Here is a tiny trained network, its code and every weight. The questions are about switching its units off for an input and a class, where a switched-off unit gives its printed mean instead of its output.

import numpy as np


def w(rows, s, z=0):
    codes = np.array(rows[::2]) - 128.0
    scale = np.full(codes.shape[1], s)
    scale[-1] = z or s
    return codes * scale


def f(y):
    return y / 2 * (1 + np.tanh(0.7978845608 * (y + 0.044715 * y**3)))


def log_softmax(a):
    a = a - a.max(-1, keepdims=True)
    return a - np.log(np.exp(a).sum(-1, keepdims=True))


def net(x, mask):
    res = np.array(x, float).reshape(1, 2) / 4 @ E
    y = f(res @ A[0][:, :-1].T + A[0][:, -1])
    res = res + np.where(mask, y, B[0][:, -1]) @ B[0][:, :-1]
    return log_softmax(res[-1] @ U[:, :-1].T + U[:, -1])


A, B = {}, {}
E = w([
[152,3,109,170,141,183,86,159,170,88,118],'x0',
[29,93,127,106,136,144,57,168,191,107,125],'x1',
],0.014)
A[0] = w([
[109,154,122,128,133,132,118,128,138,125,133,251],'neuron 0',
[141,174,124,134,126,115,122,136,130,124,120,89],'neuron 1',
[155,112,132,124,122,141,144,124,125,138,121,110],'neuron 2',
[110,45,128,133,123,134,99,136,146,123,123,85],'neuron 3',
[112,117,117,120,129,140,136,114,125,120,132,59],'neuron 4',
[165,125,118,138,140,109,123,128,132,116,152,76],'neuron 5',
[109,111,133,113,128,122,128,125,125,129,131,253],'neuron 6',
[71,84,124,123,127,124,97,136,147,131,131,237],'neuron 7',
[140,41,127,135,129,129,121,127,133,125,128,243],'neuron 8',
[149,121,145,130,124,122,140,140,135,127,123,141],'neuron 9',
[71,78,130,132,124,135,109,125,134,117,125,165],'neuron 10',
[130,129,129,119,136,136,123,117,131,127,126,54],'neuron 11',
[123,137,137,141,139,129,132,129,123,113,127,54],'neuron 12',
[108,119,120,129,127,132,120,139,132,118,121,104],'neuron 13',
[151,158,129,126,133,111,129,130,130,128,127,171],'neuron 14',
[128,147,136,120,119,128,138,118,123,137,136,123],'neuron 15',
[124,112,142,123,129,132,127,132,129,135,139,66],'neuron 16',
[137,117,142,115,122,129,111,135,118,126,121,67],'neuron 17',
[97,104,122,132,135,132,123,131,144,132,129,136],'neuron 18',
[115,103,133,125,130,129,120,131,130,125,130,175],'neuron 19',
[88,254,130,119,128,119,125,131,131,130,123,101],'neuron 20',
[105,179,127,125,128,120,138,116,124,126,139,56],'neuron 21',
[137,124,141,120,137,121,132,132,135,138,126,89],'neuron 22',
[139,124,135,129,119,122,118,113,131,135,122,110],'neuron 23',
[148,126,117,123,125,139,133,137,116,127,120,79],'neuron 24',
[152,120,124,132,125,140,134,115,124,127,119,50],'neuron 25',
],0.033,0.0064)
B[0] = w([
[176,163,116,145,155,97,129,81,99,106,137,163],'neuron 0',
[124,186,119,169,121,151,131,158,141,124,113,159],'neuron 1',
[145,98,139,127,127,115,83,117,78,100,145,159],'neuron 2',
[82,203,94,127,197,96,139,50,176,100,166,251],'neuron 3',
[111,121,122,124,109,131,124,142,154,134,130,130],'neuron 4',
[158,99,148,126,135,113,119,113,83,105,147,152],'neuron 5',
[140,137,126,172,149,133,126,107,92,97,115,159],'neuron 6',
[126,65,213,156,136,172,131,185,91,156,98,236],'neuron 7',
[143,118,63,91,73,158,137,233,132,160,101,254],'neuron 8',
[146,128,117,131,143,137,139,110,83,138,107,145],'neuron 9',
[110,91,196,161,116,130,115,170,150,124,132,220],'neuron 10',
[121,111,136,125,127,140,144,128,130,143,142,123],'neuron 11',
[104,116,121,142,109,134,136,122,144,146,110,123],'neuron 12',
[124,98,149,128,128,157,153,120,135,136,127,158],'neuron 13',
[105,170,135,185,112,136,135,141,79,138,126,165],'neuron 14',
[124,149,82,168,135,139,132,146,134,137,108,158],'neuron 15',
[127,115,122,125,131,129,144,136,139,139,140,134],'neuron 16',
[117,123,113,132,99,138,137,130,146,126,120,131],'neuron 17',
[131,116,175,132,136,112,131,151,134,157,123,177],'neuron 18',
[113,122,113,132,156,105,112,117,147,103,138,168],'neuron 19',
[125,68,132,3,80,117,128,114,154,127,145,239],'neuron 20',
[112,142,137,84,94,133,125,144,115,137,122,176],'neuron 21',
[114,114,120,143,116,124,150,128,119,135,143,126],'neuron 22',
[131,135,129,140,125,131,119,143,121,121,144,130],'neuron 23',
[153,125,130,149,118,124,132,120,111,128,132,142],'neuron 24',
[169,98,140,145,122,112,137,93,100,136,115,150],'neuron 25',
],0.05,0.029)
U = w([
[171,102,158,135,67,150,96,146,47,163,90,200],'0',
[113,108,139,177,115,107,142,128,192,156,200,5],'1',
[148,199,122,254,194,89,94,1,98,91,132,183],'2',
[155,105,7,75,151,157,118,177,187,172,117,156],'3',
[91,49,226,73,127,144,101,113,147,159,116,142],'4',
[106,173,95,14,49,140,125,110,138,174,130,52],'5',
[34,95,120,143,233,218,129,223,249,194,87,136],'6',
],0.0086,0.0027)

Each question gives the input, the list of numbers given to net, and the class t.
The units are the neurons (one row each of A and B). Each row of codes is followed by its name. A weight is (code - 128) times the scale printed after its matrix; where a second scale follows, it is the last column's (A, B and U).
mask holds one flag per neuron, in row order. A switched-off neuron (its flag False) gives its mean, the last column of its row in B, instead of its output. The means were averaged over made-up inputs and are rounded, as every weight is.
A unit's drop is (log p(t) with every unit on - log p(t) with that unit switched off) / (log p(t) with every unit on - log p(t) with every unit switched off).
The circuit of an input: a set's keep is (log p(t) with only the set's units on - log p(t) with every unit switched off) / (log p(t) with every unit on - log p(t) with every unit switched off). Starting from the 12 units with the biggest drops (on a tie, the unit counted first), units are removed one at a time, each time the one whose removal leaves the highest keep (on an exact tie, the one counted first), for as long as the keep stays at least 0.8.
circuit, biggest first: the units of the circuit, biggest drop first
top k neurons: the k neurons with the biggest drops, biggest first
drop when u is switched off: that unit's drop, to one decimal
input [7,-4], class 3: circuit, biggest first	(neuron 8)
input [0,-5], class 2: circuit, biggest first	(neuron 8; neuron 20)
input [5,-6], class 0: top 2 neurons	(neuron 3; neuron 2)
input [-3,-6], class 5: top 2 neurons	(neuron 7; neuron 20)
input [-5,5], class 4: top 2 neurons	(neuron 8; neuron 3)
input [1,-1], class 3: circuit, biggest first	(neuron 7; neuron 10; neuron 20)
input [1,-5], class 0: top 4 neurons	(neuron 3; neuron 0; neuron 19; neuron 6)
input [-8,8], class 4: top 3 neurons	(neuron 8; neuron 20; neuron 7)
input [-2,-6], class 0: top 2 neurons	(neuron 3; neuron 14)
input [-1,7], class 4: top 4 neurons	(neuron 8; neuron 0; neuron 15; neuron 1)
input [6,-6], class 3: top 3 neurons	(neuron 7; neuron 8; neuron 10)
input [-1,-1], class 5: top 2 neurons	(neuron 7; neuron 3)
input [5,-2], class 3: top 2 neurons	(neuron 7; neuron 8)
input [-4,3], class 5: top 2 neurons	(neuron 10; neuron 7)
input [4,-2], class 3: circuit, biggest first	(neuron 7)
input [0,-3], class 2: drop when neuron 7 is switched off	0.4
input [7,-6], class 3: drop when neuron 8 is switched off	1.9
input [8,-7], class 3: drop when neuron 8 is switched off	3.1
